Known rows, with every step that occurs:
y -> b -> t -> k: [-1.61 -0.46 -0.37 -0.14 -1.76 -0.92  2.83 -1.58  2.67  0.27 -1.86 -0.06
 -1.71 -1.47 -1.95  0.45  0.69  0.13 -0.85 -5.58  0.51  0.05 -2.39  4.73
 -0.06  0.52 -1.02  1.75 -0.51 -0.70 -2.33  1.45 -0.12 -1.94  1.59 -1.07
  1.05  0.73 -0.51  1.07  0.27 -0.20 -1.88 -0.47  1.17]
k -> u -> b -> e: [-0.83 -2.05  0.73  2.68 -2.68 -0.64  3.21 -0.50  0.05 -0.85 -0.65  0.19
  0.32  1.56 -0.85 -0.68 -1.07  1.26 -0.14 -2.17 -0.81 -1.16 -0.67  2.14
  3.07 -2.72  0.67 -4.82  2.00  0.60  1.22 -0.39  0.39  0.82 -0.72  0.58
 -0.85  1.41 -0.39 -1.16 -0.45 -2.70 -0.80  0.28 -0.31]
k -> u -> b -> f -> e: [-0.82 -2.57  1.23  2.05 -1.55  1.46  1.81 -2.08  2.75 -1.73  0.32  0.41
 -0.74  2.71  1.10 -0.72 -1.10  0.86 -0.41 -1.15 -1.30 -3.63 -2.59  1.21
  1.54 -2.50  1.21 -3.56 -0.21  2.07 -1.02 -1.21 -0.27  1.24 -1.20  0.13
  1.30  0.93  0.25 -0.70 -1.82 -1.10 -0.07  1.21 -2.62]
a -> f -> t -> k -> y: [-2.41 -0.50 -2.96 -1.24  0.34 -0.02  1.09 -1.40  2.70  0.13 -0.84 -0.19
 -2.20 -0.10 -0.90  3.32  1.01 -2.72 -2.81 -1.09  0.00 -0.63 -0.84  1.83
 -1.50 -0.41 -1.34  4.83  0.79 -4.72 -2.05  0.14 -0.94 -0.58 -0.67 -0.61
  3.82 -1.11  0.16  0.09 -1.44  0.93 -1.47  0.92  2.15]
y -> b -> t -> f: [-1.09 -2.02  2.47  3.01 -2.41  0.55  4.12 -0.92  1.78 -2.24 -1.69  1.60
 -0.86  1.02 -0.30 -2.15  1.21 -1.51 -1.22  0.34  1.64  1.15 -3.00  4.13
  1.96  1.19  0.35 -3.57 -1.71  1.64 -0.20 -0.28  0.13  0.36  4.61 -2.54
 -0.32 -0.07  1.20  0.41 -0.47 -3.07  2.12 -0.65 -0.66]
u -> t -> k -> y -> b -> f: [-1.15 -1.17 -1.25  0.18 -1.65  0.70  1.63 -2.65  4.28 -1.12 -2.69  0.84
 -3.56 -0.99 -1.49  1.44  1.68 -3.57 -0.18  0.28 -1.56 -0.58 -4.39  4.71
  1.09 -1.18 -1.57  0.25 -2.51 -0.92 -4.65  0.74 -0.48 -0.68  4.22 -1.50
  1.00  0.60  0.85  0.98 -0.57 -0.44  0.06  0.83 -0.82]
y -> k -> u -> b: [ 1.12 -0.15 -0.47 -1.35 -1.44  2.14  0.73  0.84  1.41 -0.30 -0.74  0.26
 -0.32 -1.26 -0.63  0.00 -1.32  2.85 -2.14 -1.02  0.85 -0.75  3.03  0.12
  1.13 -1.71 -0.05 -3.21  1.86 -0.70  4.54  1.39  0.22  1.97  1.03  0.91
 -1.93 -0.19 -0.19 -0.18  0.09 -1.48 -1.79  0.71  1.48]
b -> u -> e -> k: [-1.68 -2.31  2.69 -2.07  0.03  1.30 -1.04 -0.83  4.23 -0.23  1.00 -0.62
 -0.44  2.65  0.37  0.85  0.35  0.75 -1.99 -5.35 -0.71 -0.91 -2.48 -0.40
 -2.48 -1.66  0.77  1.88 -1.62  2.18 -3.72 -1.09 -0.60 -3.10 -3.52 -0.36
  0.14  3.28 -0.95  1.16 -0.12  2.48 -0.95  0.14 -0.91]
u -> a -> e -> k -> y -> b -> t: [-2.42 -2.63  1.05  0.62 -0.95 -1.17  5.66 -0.85  2.54 -1.53 -2.84  1.34
  0.46  2.05 -1.05  2.25  2.20 -1.29 -1.97 -4.62  0.33  1.22 -3.87  4.80
  1.12 -1.62  0.26  0.15 -1.40 -1.59 -0.19  1.68  0.90 -3.10  1.77 -0.36
  0.76 -0.78 -0.13 -0.77  0.12 -3.28 -1.90 -1.69  0.80]
f -> e -> k -> y -> b: [-2.47 -0.79 -2.60  0.61  0.87  0.25  2.08 -1.67  2.43 -0.71 -1.89 -1.61
 -0.55 -0.43 -1.52  2.51  3.10 -2.17  0.61 -0.75 -0.45 -1.17 -2.34  4.46
  0.72 -0.89 -0.40  0.81 -1.37 -3.14  0.65  1.24  0.24 -1.88  1.73  0.20
  1.34 -1.45 -0.73  0.13  0.59  2.01 -1.61  0.17  0.93]
b -> t -> e -> k -> a -> f: [ 1.57 -3.42  2.84 -2.88 -1.41  0.54  3.08 -2.34  3.53 -3.22  1.20  1.97
 -1.59  5.38  0.93  1.75 -1.55  0.37 -3.72 -2.53 -2.21  1.82 -1.38  0.13
 -2.16 -1.70 -0.76  1.19 -3.82  3.91 -4.21  0.33  2.00 -1.66 -3.66  0.35
  3.68  0.22  2.35  1.08 -2.27 -3.59 -1.98 -0.64 -1.42]
t -> f -> e -> k -> u -> b -> a: [-1.36 -2.62  4.96  1.31 -3.24  2.98  5.42 -0.67  3.17 -2.64 -0.73  1.91
 -0.08  3.09  0.54  0.40 -0.72  1.68 -1.28 -3.70 -0.64 -2.25 -1.10  1.99
 -0.05 -0.63  2.24 -4.15 -2.43  0.42  0.21  0.25 -1.04 -1.52 -0.45  1.23
  0.45  0.26  0.00 -0.22 -1.60 -2.45 -0.15 -0.28  0.84]
e -> k -> a -> f -> t -> b -> u: [ 1.17 -3.12  3.83 -2.43 -1.65 -0.43 -0.75 -2.54  3.82 -1.28  0.75  0.75
 -1.27  4.53  1.57 -0.33  1.94  0.19 -6.60 -2.06 -0.39  0.34 -1.84 -0.57
 -1.68 -3.65  0.42 -1.01 -1.58  3.54 -1.98  1.70  1.15 -2.28 -0.68  0.43
  2.01  1.73  1.62  0.35 -1.88 -0.46  0.80  0.06 -0.81]
a -> t -> b -> f -> e -> k: [-1.19 -3.60  3.06 -0.42 -0.37  1.91  2.55 -2.82  3.81 -1.15  1.74  0.68
 -0.93  2.44  1.50  1.06  0.30 -0.31 -1.39 -6.12 -2.46 -3.15 -3.87 -1.13
 -2.39 -0.77  0.84  0.22 -3.47  2.51 -3.06 -0.99  0.94 -2.64 -3.93  0.48
  2.70  1.19  1.59  0.16 -0.68 -0.72 -0.89 -0.13 -1.40]
y -> b -> u -> k -> a: [ 1.04 -0.08 -1.00 -5.68 -2.58 -0.04 -0.57 -0.37  1.84  0.21 -1.55  1.54
  1.04  5.68 -0.93  2.02 -0.06  1.17 -2.55  0.37 -0.56  1.18 -0.29  3.28
 -1.32 -3.45 -1.15  2.61  0.26  2.06 -2.17  2.80  0.38 -0.98 -1.25  1.22
  0.42  1.17 -0.39  1.08 -1.31  0.59 -0.32 -1.43 -0.48]
t -> b -> u -> k: [-0.34 -0.45  0.53 -3.05 -2.18  1.46 -2.29  0.73  0.47  1.98 -0.80  1.92
  1.08  2.17 -0.08  2.14  1.18 -0.21 -2.53  0.76  0.47 -0.55 -0.35  1.25
 -0.88 -2.64 -0.72  1.51  2.55 -0.11 -1.45 -0.49 -0.27  0.84 -0.06 -0.50
 -0.49  3.14  0.19 -0.01 -1.69  0.87  2.57  0.11  0.41]
y -> b -> e -> k -> a: [ 0.40 -1.97  0.57 -2.67 -1.12 -1.19  3.19 -2.32  2.27 -1.24  0.13  0.24
  0.05  4.68 -0.82  1.12 -0.17  0.94 -0.23 -4.55 -2.92  0.36 -1.39  1.58
 -1.60 -1.97 -0.06  0.81 -3.21  2.93 -2.22  1.99  1.10 -3.84 -3.91  2.07
  1.40  0.16  0.15  1.17  0.56 -0.42 -3.64 -1.59 -0.57]
e -> k -> y -> b -> f -> t -> a: [-1.07 -1.95  0.37 -0.23 -0.90  2.18  4.41 -1.33  5.34 -1.31 -1.38  3.46
 -1.61  2.53  0.86  1.53  3.01 -1.94 -2.46 -3.69 -1.28 -1.74 -3.52  3.02
 -1.31 -2.48  0.89 -0.21 -4.27 -0.05 -3.74  2.10  0.59 -4.85 -1.29  0.60
  3.66 -1.79  1.86  0.75 -0.98 -1.41 -0.38 -1.61  0.50]
t -> k -> y -> b -> a -> f -> e: [-2.57 -1.57  1.65  1.52 -1.67 -0.65  4.98 -2.16  2.74 -1.94 -0.68 -0.31
 -1.86  3.01  0.16  2.49  1.13 -1.23 -0.26 -1.22 -1.28 -0.48 -3.82  4.01
  0.79 -1.45  0.91  1.01 -1.63 -2.15 -2.42 -1.14 -0.97 -1.49 -1.13 -0.11
  4.06 -0.39  0.12 -0.62 -2.95 -1.36 -2.12  1.55  0.12]
a -> f -> e -> k -> u -> b: [-0.28 -3.03  1.19 -0.31 -1.81  2.71  0.72 -1.18  4.19 -3.52  0.30 -0.41
 -0.82  1.36  0.11  1.38 -2.01  2.09 -2.40 -2.16 -0.53 -2.29  0.72  1.23
  0.06 -1.07  0.07 -3.06 -0.24  0.98  0.77  0.35  1.32  1.15 -0.75  0.83
  0.90  0.61  0.53  0.23 -1.67 -0.08 -0.52  1.19 -0.33]
a -> t -> b -> e: [-0.91 -2.72  3.18  2.37 -2.36 -2.71  4.94 -0.25 -2.10 -1.26 -0.30  1.63
  0.23  2.23  0.00 -0.92  1.03 -0.51 -1.53 -3.78 -1.67  1.25 -2.54  0.00
  2.06 -3.42  1.02 -3.83  0.15  1.32 -0.66 -0.35  1.87 -1.01 -1.52  0.52
  0.45  0.76  1.22 -1.27  0.12 -5.51  0.03 -1.28  0.07]
a -> e -> k -> y -> b -> t: [-2.25 -1.69  0.23  1.46 -0.24 -0.31  4.87 -1.80  1.81  0.06 -2.43  0.51
  0.09  0.04 -1.42  1.81  2.27 -1.41 -1.46 -3.86  1.10  0.39 -4.14  4.48
  1.57 -0.63 -0.50  0.29 -1.27 -1.96  0.34  1.87  0.78 -2.15  2.22 -0.64
  0.89 -1.34 -0.30 -0.75  0.33 -2.82 -1.59 -1.47  0.81]
f -> t -> b -> u -> e -> k: [-2.18 -2.91  3.88 -1.31 -0.08  0.30 -0.49 -0.22  3.91 -1.32  0.52  0.45
 -0.02  3.62  0.90  0.17  1.27  0.64 -3.71 -7.03 -0.35 -0.97 -2.46 -0.89
 -2.32 -3.05  1.42  0.31 -1.28  2.96 -3.87 -0.61  0.20 -3.75 -3.87  0.10
  1.03  2.71 -0.09  1.19  0.03  1.61 -0.39 -0.75 -0.62]
f -> t -> e -> k -> u: [ 1.15 -0.01 -0.97 -1.23 -1.26  2.53 -0.18 -0.55  3.65  0.20  0.62  1.82
  0.03  1.14 -0.02  1.85 -1.24  2.93 -2.16 -5.63 -0.14 -4.10  1.03  0.73
 -1.88 -4.63 -0.73  1.17  0.73  2.81 -0.63  0.66  1.59 -2.12 -4.17  3.29
  2.15  1.04  0.23  1.76 -1.08  0.97 -1.36 -0.41  1.48]
a -> k -> u -> b: [ 0.59 -2.02  0.37 -1.02 -2.42  2.10  0.38 -0.12  2.26 -1.71 -0.42 -0.40
  0.20 -2.46 -0.94  0.59 -1.72  2.85 -2.35 -2.21 -0.96 -1.06  1.88  1.30
  0.08 -0.32 -0.81 -3.33  0.39 -0.83  3.51  1.60  1.61  1.70  1.59  0.73
 -1.70  0.18 -0.30  0.55 -0.09  0.18 -0.74  0.10  1.55]
a -> t -> b -> u -> k: [-0.40 -0.85  0.99 -3.63 -2.89  1.32 -0.96  0.87  0.70  1.44 -1.03  2.31
  1.13  2.76 -0.06  2.20  0.85 -0.03 -4.01 -0.75  0.70  0.09 -1.14  1.37
 -0.97 -2.83 -0.87  1.63  2.35  0.29 -1.49  0.48  0.62  0.42 -0.29 -0.28
 -0.08  2.76  0.58 -0.30 -1.80 -0.85  2.80 -0.73  0.59]
k -> y -> b -> f -> t -> a: [-0.82 -1.41  0.16  0.67 -1.32  1.09  4.56 -0.64  3.85 -1.62 -2.04  3.78
 -1.48  2.66  0.84  0.60  3.07 -2.01 -2.52 -1.68 -0.80 -0.76 -3.29  3.39
  0.23 -3.35  1.04 -1.42 -3.21 -0.21 -3.20  2.26  0.60 -3.64 -0.05  0.40
  3.27 -2.27  1.71  0.32 -1.22 -2.59  0.36 -1.64  0.28]
t -> e -> k -> y -> b -> u: [ 0.10 -1.57 -1.32 -0.94 -0.76  0.84  0.53 -2.82  3.61  0.84 -1.17 -1.35
 -1.76 -0.03 -1.14  1.13  4.15 -1.87 -3.13  0.15 -0.49 -0.26 -3.57  4.06
  0.78 -3.82 -0.82 -0.10 -1.34 -0.97 -0.24  1.78  0.52 -1.96  3.38 -0.50
  0.28  1.46 -1.04 -0.16 -0.31  1.35  0.34  0.65  0.51]
a -> e -> k -> u -> b -> f: [ 1.29 -3.07  2.05 -0.18 -2.35  3.20  1.65 -3.22  5.02 -2.01  0.39  1.38
 -2.10 -0.23  0.40  1.30 -1.82  0.48 -1.20 -1.71 -2.17 -2.87 -2.66  0.44
  0.72 -1.47 -0.47 -3.40 -3.67  2.13 -1.60  0.72  1.44  0.50  1.53  0.27
  0.16  1.04  1.17 -0.11 -1.31 -2.25 -0.07  0.66 -1.48]
b -> f -> e -> k -> y: [-2.67 -2.01 -1.74 -0.26  1.90  2.46  1.30 -2.91  2.94  1.32  0.50 -0.51
 -1.04  0.90  0.22  3.15  1.69 -2.90 -0.05 -1.20 -1.72 -3.51 -2.71  0.41
 -1.92 -0.26 -0.10  3.39 -1.41 -3.30 -1.44 -1.40 -1.68 -1.32 -2.19 -0.24
  2.56 -0.29 -0.19 -0.52 -0.66  1.69 -1.58  1.11  0.00]
e -> k -> y -> b -> f: [-0.67 -1.10 -1.06  0.96 -0.11  1.59  1.53 -3.79  4.60  0.29 -1.69  0.16
 -2.67 -1.78 -0.52  2.07  2.36 -3.98  1.38  1.52 -1.54 -1.96 -4.58  4.00
  1.16  0.23 -1.41 -0.29 -4.55 -1.35 -2.14  1.02 -0.36 -1.47  4.97 -1.40
  0.83 -0.27  1.22  0.28 -0.21  0.35 -0.37  0.86 -1.01]
k -> y -> b -> a: [-1.82  0.63  1.39  2.01 -1.25 -0.65  5.31 -0.48  0.61 -0.05 -3.69  1.10
 -0.27  0.10 -1.04  1.81  3.11 -2.11  1.02  0.36  0.11  0.78 -2.73  5.16
  2.33 -0.78  0.64 -1.42 -2.75 -3.82  0.47  2.47 -1.39 -2.95  4.41  0.51
  0.27 -2.06 -0.47 -0.75 -0.20 -2.27 -0.90 -0.92  1.92]

Rows:
[-1.60 -3.24  2.00  1.77 -1.78  1.54  5.44 -2.10  2.81 -2.33 -1.09  1.49
 -1.16  0.93 -0.71  0.48  1.64 -2.20 -2.11 -1.26  0.51  0.68 -4.06  3.39
  0.85  0.44  0.05 -1.48 -2.93 -0.26 -0.40 -0.20  0.85 -0.53  3.07 -1.81
  0.77 -0.71  0.75  0.00 -0.52 -3.34  0.87 -0.79  0.46]  a -> e -> k -> y -> b -> t -> f
[-2.76 -2.71  1.63  0.26  0.79  1.53  3.35 -1.91  1.84 -0.89 -0.14  0.60
 -0.99  1.96  0.58  3.80  2.46 -2.71 -1.40 -1.19 -1.75 -1.36 -1.82  0.36
 -1.53 -1.08  0.70  1.55 -2.20 -4.00 -1.08 -0.97 -0.99 -1.88 -1.66  0.47
  3.16 -1.08  0.61 -0.64 -1.49 -0.80 -1.35  0.80  1.44]  t -> b -> a -> f -> e -> k -> y
[ 0.13 -2.65  2.46 -4.76 -2.40 -0.83  2.96 -1.00  3.98 -3.21 -1.00  0.83
 -0.31  5.72 -0.45  0.60 -0.22  1.65 -5.40 -6.30 -1.06  2.49 -3.04  1.73
 -1.74 -3.72 -0.10  0.87 -3.30  4.10 -3.15  4.21  2.54 -4.03 -2.36  1.62
  1.22  0.22  0.07  1.16 -0.05 -2.44 -1.38 -2.94 -0.60]  y -> b -> u -> e -> k -> a -> t
[-0.13 -1.56  2.40  0.63 -1.66  1.13  1.34 -0.75  1.57 -0.49  0.53  2.27
 -1.06  3.17  1.39 -0.79 -0.05  1.44 -1.50 -2.96 -1.21 -2.75 -1.63 -0.98
  0.19 -5.10  1.43 -1.86  1.38  3.26 -1.61 -2.49 -0.53  0.46 -3.73  1.10
  1.18  1.82  1.16  0.32 -1.75 -2.36 -1.13  1.39 -1.56]  y -> k -> u -> t -> b -> f -> e
[-0.81 -2.24  2.86 -1.69 -1.62 -1.72  1.29 -1.33  5.78 -3.32 -0.42  0.54
 -0.68  7.05  1.04  0.40 -0.01  0.54 -4.95 -4.19  0.37  1.02 -3.43  2.47
 -0.77 -3.13  0.45  0.61 -2.01  4.65 -4.22  1.47  1.21 -3.63 -2.99  0.24
  3.76  0.67  1.50  1.12 -2.18 -0.30 -1.47 -0.86 -2.05]  y -> b -> u -> e -> k -> a -> f -> t
[-0.86 -1.56  2.83 -0.63 -2.78  1.18  1.30  0.92  4.32 -1.71 -0.35  3.42
 -0.04  2.50  0.82  0.75 -1.41  3.05 -2.31 -6.19 -1.53 -1.64 -1.52  1.30
 -1.13 -5.36  0.72 -0.30 -0.95  2.91 -3.60 -0.50  0.78 -2.35 -4.38  1.50
  1.16  1.29  0.22  2.42 -1.69 -0.69 -1.56 -1.05  0.11]  b -> f -> t -> a -> k -> u -> e
[-0.56 -3.23  1.96 -2.25 -1.21  0.38  4.02 -2.32  3.37 -2.92  0.24  1.02
  0.12  6.45  0.11 -0.07 -0.16  1.26 -2.20 -4.91 -1.58 -0.12 -1.93  1.82
 -2.45 -1.26  0.85  0.48 -3.31  3.95 -2.33  1.27  0.74 -2.95 -3.91  1.16
  2.39 -0.44  0.38  1.49 -0.32 -0.86 -2.28 -1.79 -1.23]  y -> b -> t -> f -> e -> k -> a
[-0.66 -1.02  0.53  1.09 -2.23  2.71  1.36 -1.93  4.54 -0.42 -0.31  0.88
 -0.20  1.49 -0.26  0.86 -0.46  2.39 -0.73 -4.07  1.10 -4.20 -1.06  3.83
 -0.32 -2.20 -0.04 -0.51  0.25  2.44  0.58 -0.02  0.27 -1.19 -0.91  1.51
  1.07  1.10  0.02  1.55 -1.58  0.84 -0.77  0.54  0.42]  y -> b -> t -> f -> e -> k -> u
[ 1.27 -3.47  1.95 -3.81 -2.62 -1.08  4.59 -2.45  3.03 -4.20  0.88  1.78
 -1.45  4.54 -0.17  1.20 -2.33  1.83 -4.29 -5.87 -3.47  1.00 -2.67 -1.04
 -1.29 -3.68  0.29  0.19 -3.57  2.96 -4.16  2.30  2.90 -1.41 -4.12  1.92
  3.13 -0.77  0.18  0.07 -0.93 -3.98 -2.71 -1.91 -0.59]  u -> b -> f -> t -> k -> a -> e
[-0.74 -3.42  3.18  0.32 -3.03  0.28  2.92 -0.86  3.77 -4.21  0.07  0.91
 -1.72  6.42  1.21 -0.33  1.27  0.64 -3.93 -1.44 -0.98  0.92 -3.87  3.01
  0.47 -4.52  1.84 -1.87 -0.41  3.30 -4.04 -1.24  1.04 -1.22 -3.25 -0.07
  3.24  1.44  0.99  0.14 -3.58 -2.14  0.61  1.09 -2.18]  y -> b -> u -> t -> a -> f -> e
[-1.71 -2.03 -1.11  0.11 -0.30  1.14  3.58 -1.84  3.99 -2.65 -1.58 -0.03
 -1.85  0.99 -0.69  3.24  3.28 -2.36 -0.75 -0.01 -1.38 -0.06 -2.70  4.82
  0.35 -1.82 -0.15  0.17 -3.29 -2.63 -1.11  1.27  1.13 -2.41  1.14  0.15
  2.86 -1.90  0.63  0.46 -1.03  0.10 -1.27  0.35  0.89]  t -> a -> f -> e -> k -> y -> b
[ 0.45 -3.01  1.01 -0.49 -2.16  2.47  1.68 -0.45  4.50 -4.06 -0.08  1.04
 -0.87  1.68  0.08  1.13 -1.84  1.87 -4.19 -3.80 -0.46 -1.71  0.68  1.23
  0.02 -2.62 -0.28 -3.52 -0.55  2.14 -0.22  1.10  2.55  0.21 -1.11  1.13
  1.79  0.40  1.29  0.57 -1.40 -1.41 -0.22 -0.12  0.21]  a -> f -> t -> e -> k -> u -> b
[ 0.15 -2.65  3.68 -0.38 -2.04 -0.74  0.69  0.47  3.32 -4.32 -0.47  3.04
 -0.39  3.42  1.63  1.47  0.42  0.58 -4.22 -3.29 -0.49 -0.34  0.81 -0.09
 -1.00 -3.83  0.73 -2.23 -0.67  2.57 -1.39  0.52  2.33 -1.95 -0.99  1.70
  2.45  0.43  3.00  1.05 -1.87 -1.70  0.31 -0.24  0.73]  e -> k -> u -> a -> f -> t -> b
[ 0.80 -3.79  3.73 -3.26 -2.02 -0.19  0.97 -2.32  2.32 -1.34  0.82  0.49
 -0.58  4.81  1.03 -0.64  1.91  1.27 -6.65 -4.16 -1.32  0.38 -2.39 -0.95
 -1.89 -4.78  0.95 -1.08 -1.35  3.40 -1.22  2.24  1.69 -2.30 -2.03  1.35
  1.14  1.63  0.31 -0.13 -0.98 -1.69  0.65 -0.88 -0.48]  f -> e -> k -> a -> t -> b -> u
[-1.97 -3.24  0.37 -1.48 -0.07  2.44  5.94 -0.66  1.84 -1.67 -1.19  1.41
 -0.70  1.23 -0.80  3.27  1.67 -2.22 -3.60 -4.18 -2.07  0.07 -1.83  0.89
 -1.41 -1.69  0.03  0.40 -2.84 -3.70 -0.93  1.52  0.74 -2.40 -1.10  0.71
  2.07 -1.51 -0.06 -0.89  0.29 -3.24 -1.02 -1.78  2.39]  u -> b -> a -> t -> e -> k -> y
[-2.62 -1.76  0.81 -1.45 -1.99 -1.58  1.37 -0.18  3.30 -2.01 -2.49 -0.40
 -1.71  2.21 -1.52  0.62  1.95 -0.59 -4.05 -3.37  0.06  2.15 -4.13  4.03
  1.09 -5.00  0.04  0.67 -0.30 -0.28 -3.80  1.45  0.27 -1.94  1.23 -0.90
  0.23  1.70 -1.84  0.70 -0.36 -0.36 -0.15 -0.53  0.13]  a -> t -> k -> y -> b -> u -> e
[ 1.11 -0.18  1.43  0.11 -2.95  1.97  2.62 -1.33  5.28 -1.27 -0.69  2.37
 -0.93  1.81  0.07  2.69 -0.53  2.15 -1.77 -4.85 -0.21 -2.93 -1.08  3.76
 -0.20 -4.47 -0.59 -0.50 -1.85  2.80 -1.41  1.42  1.75 -3.34 -1.47  2.98
  2.96  0.63  1.26  1.62 -2.38 -1.02 -1.64 -0.16  1.39]  y -> b -> a -> f -> t -> e -> k -> u
[ 0.17 -2.00  3.04  0.30 -3.50 -2.44  5.26  0.93 -0.72 -0.60 -0.50  2.91
  0.45  3.30  0.29  0.13  0.40  1.56 -2.26 -5.20 -1.61  0.95 -0.48 -0.11
  1.45 -5.94  1.38 -2.98  1.69  1.48  1.39 -0.43  1.40 -1.72 -2.82  1.97
 -0.34  1.58  1.28 -0.97 -0.46 -6.11 -2.30 -0.64  1.40]  y -> k -> u -> a -> t -> b -> e
[ 1.06 -1.73  0.42 -2.23 -2.92 -0.80  2.76 -0.22  3.01 -2.56 -0.52  2.62
 -0.19  6.81  0.40  1.09  0.25  0.32 -5.11 -2.37 -0.87  1.15 -2.71  3.17
  0.13 -6.26 -0.48  0.17 -0.23  4.44 -4.20  0.72  2.75 -1.59 -3.35  0.72
  4.20  1.20  1.55  0.58 -2.65 -2.52  0.02 -1.45 -1.18]  y -> b -> u -> k -> a -> f -> t -> e
[ 1.06 -3.20  3.11 -1.25 -3.22  0.60  2.54 -0.39  5.05 -3.88  0.06  3.04
 -1.21  4.69  1.30  2.77 -1.66  1.07 -3.30 -2.68 -1.36  0.50 -0.53  2.08
 -0.89 -3.66 -0.13 -0.03 -1.25  3.11 -2.83 -1.09  1.77 -1.58 -1.73  0.65
  2.42  2.18  2.35  0.80 -3.46 -3.33 -1.02  0.74 -0.38]  b -> t -> e -> k -> u -> a -> f
[ 1.35 -2.12  2.23 -4.85 -2.78 -1.21  2.06 -0.18  0.32 -1.99  0.42  3.18
  1.54  6.95  0.29  2.20 -0.73  2.31 -5.33 -3.54 -1.55  1.54 -1.43 -1.16
 -1.30 -6.35  0.36  1.31 -0.01  3.22 -2.51  1.85  2.98 -1.02 -5.17  2.78
  2.25  0.24  0.11 -0.23 -1.80 -3.53 -0.56 -2.49  0.10]  f -> t -> b -> u -> k -> a -> e
[-0.36 -3.84  2.24  0.54 -2.59  2.73  3.42 -2.11  3.98 -1.93  1.07  1.35
 -0.85  2.11  1.36 -0.01 -0.67  1.83 -1.53 -3.59 -3.21 -3.39 -2.67  1.16
 -0.41 -2.67  1.40 -3.09 -1.98  1.60 -1.11 -0.98  0.63 -0.20 -2.94  0.54
  1.67  0.73  0.57  0.06 -2.04 -1.30 -1.02  0.58 -1.33]  t -> a -> k -> u -> b -> f -> e
[-3.03 -3.07  1.31 -0.90  0.85  0.61  0.20 -0.97  3.52 -1.42 -0.65  0.47
 -1.25  2.69  0.40  2.74  2.60 -2.74 -4.52 -1.93 -0.29 -0.12 -2.24  0.28
 -1.35 -3.09  0.17  1.71 -0.84 -2.01 -2.83 -0.52 -0.35 -1.90 -1.17 -0.66
  2.45  0.43  0.44  0.23 -1.16  0.47 -0.15  0.38  0.57]  a -> f -> t -> b -> u -> e -> k -> y
